Below are the code and all the weights of a small trained network. Each question names an input and a target symbol and asks about switching units off, where a switched-off unit gives its printed mean instead of its output.

import numpy as np


def w(rows, s, z=0):
    codes = np.array(rows[::2]) - 128.0
    scale = np.full(codes.shape[1], s)
    scale[-1] = z or s
    return codes * scale


def f(y):
    return np.maximum(y, 0)


def softmax(a):
    e = np.exp(a - a.max(-1, keepdims=True))
    return e / e.sum(-1, keepdims=True)


def log_softmax(a):
    a = a - a.max(-1, keepdims=True)
    return a - np.log(np.exp(a).sum(-1, keepdims=True))


def net(x, mask):
    ids = ['γδεηθλ'.index(c) for c in x.split()]
    T = len(ids)
    res = E[ids] + P[:T]
    u = 0
    for l in range(2):
        q, k, v = (res @ M[l].T for M in (Q, K, V))
        z = softmax(np.where(np.tri(T) > 0, q @ k.T / 2**0.5, -1e9)) @ v
        res = res + np.where(mask[u], z, O[l][:, -1]) @ O[l][:, :-1]
        u += 1
        y = f(res @ A[l][:, :-1].T + A[l][:, -1])
        res = res + np.where(mask[u : u + 16], y, B[l][:, -1]) @ B[l][:, :-1]
        u += 16
    return log_softmax(res[-1] @ U[:, :-1].T + U[:, -1])


Q, K, V, O, A, B = {}, {}, {}, {}, {}, {}
E = w([
[196,185,144],'γ',
[68,10,234],'δ',
[196,219,165],'ε',
[71,99,57],'η',
[135,88,37],'θ',
[11,187,116],'λ',
],0.013)
P = w([
[114,111,14],'0',
[140,248,76],'1',
[115,246,59],'2',
[117,225,70],'3',
[125,206,84],'4',
[132,193,93],'5',
[118,208,104],'6',
[98,202,113],'7',
[101,207,111],'8',
[109,253,150],'9',
],0.0046)
Q[0] = w([
[132,234,89],'0.h1',
[57,206,1],'0.h1',
],0.0092)
K[0] = w([
[96,2,174],'0.h1',
[39,96,242],'0.h1',
],0.0093)
V[0] = w([
[195,2,148],'0.h1',
[48,160,254],'0.h1',
],0.0085)
O[0] = w([
[158,2,124,1],'0.h1',
[85,160,233,197],'0.h1',
],0.0096,0.0084)
A[0] = w([
[179,140,156,254],'0.n1',
[88,124,82,135],'0.n2',
[78,66,148,99],'0.n3',
[151,83,127,80],'0.n4',
[166,147,182,254],'0.n5',
[87,203,117,105],'0.n6',
[66,122,166,101],'0.n7',
[86,114,59,117],'0.n8',
[89,141,89,131],'0.n9',
[178,130,12,126],'0.n10',
[126,150,232,254],'0.n11',
[69,127,84,184],'0.n12',
[82,130,32,158],'0.n13',
[129,129,69,91],'0.n14',
[97,96,157,158],'0.n15',
[72,84,151,132],'0.n16',
],0.011,0.0042)
B[0] = w([
[87,83,81,148],'0.n1',
[134,118,165,151],'0.n2',
[162,159,102,137],'0.n3',
[254,76,82,129],'0.n4',
[68,92,109,168],'0.n5',
[153,123,161,250],'0.n6',
[151,84,123,174],'0.n7',
[89,115,190,140],'0.n8',
[133,121,183,167],'0.n9',
[175,73,182,140],'0.n10',
[101,83,120,215],'0.n11',
[99,78,201,176],'0.n12',
[146,73,204,162],'0.n13',
[167,104,168,133],'0.n14',
[156,157,53,139],'0.n15',
[138,139,72,141],'0.n16',
],0.0085,0.019)
Q[1] = w([
[66,133,182],'1.h1',
[81,2,106],'1.h1',
],0.0084)
K[1] = w([
[104,97,153],'1.h1',
[254,52,140],'1.h1',
],0.0083)
V[1] = w([
[134,87,247],'1.h1',
[1,173,183],'1.h1',
],0.0069)
O[1] = w([
[254,245,180,249],'1.h1',
[109,186,29,228],'1.h1',
],0.006,0.02)
A[1] = w([
[105,70,129,51],'1.n1',
[115,173,150,152],'1.n2',
[148,211,141,45],'1.n3',
[205,180,156,86],'1.n4',
[155,85,145,137],'1.n5',
[95,202,113,205],'1.n6',
[111,163,66,243],'1.n7',
[125,9,137,177],'1.n8',
[105,217,82,45],'1.n9',
[119,180,109,176],'1.n10',
[159,139,205,113],'1.n11',
[18,79,182,137],'1.n12',
[21,129,106,135],'1.n13',
[151,158,161,104],'1.n14',
[78,156,165,122],'1.n15',
[110,138,95,254],'1.n16',
],0.011,0.0081)
B[1] = w([
[110,161,165,130],'1.n1',
[203,105,120,217],'1.n2',
[157,149,83,231],'1.n3',
[142,107,73,227],'1.n4',
[3,106,92,139],'1.n5',
[176,126,161,249],'1.n6',
[123,65,201,177],'1.n7',
[36,253,92,143],'1.n8',
[76,121,83,195],'1.n9',
[185,135,183,205],'1.n10',
[94,81,63,214],'1.n11',
[180,187,91,144],'1.n12',
[252,109,99,143],'1.n13',
[135,122,63,195],'1.n14',
[176,157,107,193],'1.n15',
[199,50,173,166],'1.n16',
],0.0069,0.02)
U = w([
[124,106,96,36],'γ',
[117,103,147,233],'δ',
[108,139,146,2],'ε',
[137,171,125,108],'η',
[122,104,250,207],'θ',
[87,157,120,92],'λ',
],0.014,0.0046)

Each question gives the input, a string of symbols that net reads in full, and the target symbol t.
The units are the heads (2 rows each of Q, K, V and O) and the neurons (one row each of A and B). Each row of codes is followed by its name. A weight is (code - 128) times the scale printed after its matrix; where a second scale follows, it is the last column's (O, A, B and U).
mask holds one flag per unit, layer by layer, with each layer's heads first. A switched-off unit (its flag False) gives its mean, the last column of its rows in O or B, instead of its output. The means were averaged over made-up inputs and are rounded, as every weight is.
A unit's drop is (log p(t) with every unit on - log p(t) with that unit switched off) / (log p(t) with every unit on - log p(t) with every unit switched off).
The circuit of an input: a set's keep is (log p(t) with only the set's units on - log p(t) with every unit switched off) / (log p(t) with every unit on - log p(t) with every unit switched off). Starting from the 12 units with the biggest drops (on a tie, the unit counted first), units are removed one at a time, each time the one whose removal leaves the highest keep (on an exact tie, the one counted first), for as long as the keep stays at least 0.8.
circuit, biggest first: the units of the circuit, biggest drop first
k most important neurons: the k neurons with the biggest drops, biggest first
top k neurons in layer l: the k neurons of layer l with the biggest drops, biggest first
drop when u is switched off: that unit's drop, to one decimal
input λ δ λ, target θ: circuit, biggest first -> [0.h1, 1.n3]
input λ δ γ θ η, target θ: circuit, biggest first -> [1.n3, 0.h1]
input λ θ ε δ η, target θ: circuit, biggest first -> [0.h1, 1.n3]
input η ε η ε, target δ: circuit, biggest first -> [1.h1, 0.h1]
input θ δ λ ε η, target γ: 3 most important neurons -> [1.n11, 0.n10, 0.n13]
input λ λ ε λ ε δ λ, target θ: circuit, biggest first -> [0.h1]
input λ η λ δ θ θ, target θ: circuit, biggest first -> [0.h1, 1.h1]
input λ λ θ λ λ θ δ ε, target θ: 2 most important neurons -> [0.n13, 0.n12]
input θ δ η λ, target γ: top 3 neurons in layer 1 -> [1.n11, 1.n4, 1.n14]
input θ γ ε ε δ γ η ε, target γ: 3 most important neurons -> [1.n11, 0.n10, 0.n13]
input θ λ δ δ ε λ δ, target γ: top 3 neurons in layer 0 -> [0.n10, 0.n13, 0.n8]
input θ λ λ λ ε δ λ γ, target γ: 4 most important neurons -> [1.n11, 0.n10, 1.n4, 0.n13]
input η ε ε, target δ: 2 most important neurons -> [0.n10, 1.n3]
input δ ε λ λ λ λ ε δ λ δ, target λ: top neuron in layer 1 -> [1.n8]
input θ ε γ, target γ: drop when 1.n4 is switched off -> 0.2
input θ λ θ η λ δ λ ε ε, target γ: drop when 0.n4 is switched off -> 0.1
input δ λ ε λ, target λ: drop when 1.n2 is switched off -> 0.1
